Below is a small trained network, with its code and all its weights. Each question gives an input and a class and asks what happens when units are switched off, that is, made to give their printed mean instead of their output.

import numpy as np


def w(rows, s, z=0):
    codes = np.array(rows[::2]) - 128.0
    scale = np.full(codes.shape[1], s)
    scale[-1] = z or s
    return codes * scale


def norm(h):
    return h / np.sqrt((h * h).mean(-1, keepdims=True) + 1e-5)


def f(y):
    return y / 2 * (1 + np.tanh(0.7978845608 * (y + 0.044715 * y**3)))


def log_softmax(a):
    a = a - a.max(-1, keepdims=True)
    return a - np.log(np.exp(a).sum(-1, keepdims=True))


def net(x, mask):
    res = np.array(x, float).reshape(1, 5) / 4 @ E
    u = 0
    for l in range(2):
        y = f(norm(res) @ A[l][:, :-1].T + A[l][:, -1])
        res = res + np.where(mask[u : u + 15], y, B[l][:, -1]) @ B[l][:, :-1]
        u += 15
    return log_softmax(norm(res)[-1] @ U[:, :-1].T + U[:, -1])


A, B = {}, {}
E = w([
[219,14,213],'x0',
[205,253,198],'x1',
[129,126,127],'x2',
[128,126,128],'x3',
[226,125,37],'x4',
],0.0056)
A[0] = w([
[171,103,76,78],'0.n0',
[41,113,227,101],'0.n1',
[126,140,230,46],'0.n2',
[87,133,177,111],'0.n3',
[171,66,202,36],'0.n4',
[189,125,84,91],'0.n5',
[183,97,121,4],'0.n6',
[219,191,239,97],'0.n7',
[201,119,71,71],'0.n8',
[36,180,59,129],'0.n9',
[172,73,173,32],'0.n10',
[204,124,60,32],'0.n11',
[164,117,104,103],'0.n12',
[84,5,107,108],'0.n13',
[186,19,170,105],'0.n14',
],0.014,0.0031)
B[0] = w([
[133,104,160,170],'0.n0',
[211,43,183,202],'0.n1',
[137,123,147,175],'0.n2',
[163,114,141,150],'0.n3',
[189,181,103,189],'0.n4',
[141,89,154,174],'0.n5',
[160,142,144,145],'0.n6',
[13,120,118,255],'0.n7',
[148,81,175,189],'0.n8',
[181,173,78,241],'0.n9',
[164,170,109,168],'0.n10',
[160,84,185,189],'0.n11',
[136,117,141,147],'0.n12',
[5,108,138,231],'0.n13',
[174,199,63,232],'0.n14',
],0.027,0.0068)
A[1] = w([
[216,4,178,3],'1.n0',
[62,134,129,108],'1.n1',
[136,137,148,100],'1.n2',
[123,130,139,68],'1.n3',
[163,116,166,102],'1.n4',
[191,185,49,119],'1.n5',
[183,185,75,133],'1.n6',
[143,126,136,45],'1.n7',
[209,40,189,29],'1.n8',
[6,112,118,75],'1.n9',
[85,137,133,90],'1.n10',
[146,97,121,115],'1.n11',
[34,134,131,73],'1.n12',
[58,78,66,172],'1.n13',
[206,217,43,48],'1.n14',
],0.011,0.0018)
B[1] = w([
[215,84,254,233],'1.n0',
[72,125,143,156],'1.n1',
[132,123,109,125],'1.n2',
[129,126,124,121],'1.n3',
[161,115,119,145],'1.n4',
[136,210,181,228],'1.n5',
[153,195,144,207],'1.n6',
[146,129,131,121],'1.n7',
[212,86,201,217],'1.n8',
[21,126,201,202],'1.n9',
[92,122,130,137],'1.n10',
[137,126,166,133],'1.n11',
[40,124,162,176],'1.n12',
[61,144,204,178],'1.n13',
[188,237,132,254],'1.n14',
],0.025,0.0068)
U = w([
[138,155,183,255],'0',
[187,255,68,100],'1',
[5,98,149,95],'2',
[160,139,158,222],'3',
[237,11,163,76],'4',
[140,78,14,22],'5',
],0.01,0.0064)

Each question gives the input, the list of numbers given to net, and the class t.
The units are the neurons (one row each of A and B). Each row of codes is followed by its name. A weight is (code - 128) times the scale printed after its matrix; where a second scale follows, it is the last column's (A, B and U).
mask holds one flag per neuron, layer by layer. A switched-off neuron (its flag False) gives its mean, the last column of its row in B, instead of its output. The means were averaged over made-up inputs and are rounded, as every weight is.
A unit's drop is (log p(t) with every unit on - log p(t) with that unit switched off) / (log p(t) with every unit on - log p(t) with every unit switched off).
The circuit of an input: a set's keep is (log p(t) with only the set's units on - log p(t) with every unit switched off) / (log p(t) with every unit on - log p(t) with every unit switched off). Starting from the 12 units with the biggest drops (on a tie, the unit counted first), units are removed one at a time, each time the one whose removal leaves the highest keep (on an exact tie, the one counted first), for as long as the keep stays at least 0.8.
circuit, biggest first: the units of the circuit, biggest drop first
unit that matters most: the unit with the biggest drop
top k neurons: the k neurons with the biggest drops, biggest first
top k neurons in layer l: the k neurons of layer l with the biggest drops, biggest first
input [-8,-7,2,-7,-8], class 1: circuit, biggest first -> (0.n9; 1.n0)
input [-7,8,-6,5,-6], class 2: top 4 neurons in layer 0 -> (0.n7; 0.n14; 0.n4; 0.n10)
input [6,-3,-5,-3,6], class 1: top neuron -> (0.n14)
input [4,-4,-1,-4,-2], class 1: circuit, biggest first -> (0.n14; 1.n0)
input [-6,-7,3,0,1], class 2: top 2 neurons -> (0.n13; 0.n14)
input [-2,-6,-4,-4,-7], class 4: top 4 neurons -> (0.n1; 0.n7; 0.n3; 0.n9)
input [0,-5,0,-3,-6], class 4: top 3 neurons -> (0.n1; 0.n7; 0.n3)
input [1,-5,-6,-3,7], class 4: top 2 neurons in layer 0 -> (0.n7; 0.n11)
input [-5,-4,3,-3,6], class 4: top 2 neurons -> (0.n14; 0.n11)
input [-6,4,0,6,-7], class 4: top 3 neurons in layer 0 -> (0.n1; 0.n14; 0.n4)
input [5,-4,6,-6,7], class 4: top 2 neurons -> (0.n8; 0.n11)
input [-4,-2,6,0,-7], class 4: top 2 neurons -> (0.n1; 0.n14)
input [4,-6,3,-3,-4], class 2: top 2 neurons in layer 0 -> (0.n13; 0.n9)
input [1,5,-1,3,-2], class 2: unit that matters most -> 0.n7
input [-4,8,2,8,7], class 2: top 2 neurons -> (0.n7; 0.n1)
input [4,1,-4,0,-6], class 4: top 2 neurons -> (0.n1; 0.n9)
input [8,5,0,-4,-6], class 1: top 2 neurons in layer 0 -> (0.n7; 0.n14)
input [-7,2,1,-5,5], class 1: top 2 neurons in layer 0 -> (0.n1; 0.n9)
input [7,-4,5,5,5], class 1: top 2 neurons -> (0.n14; 0.n1)
input [5,8,-6,-3,1], class 2: unit that matters most -> 0.n7
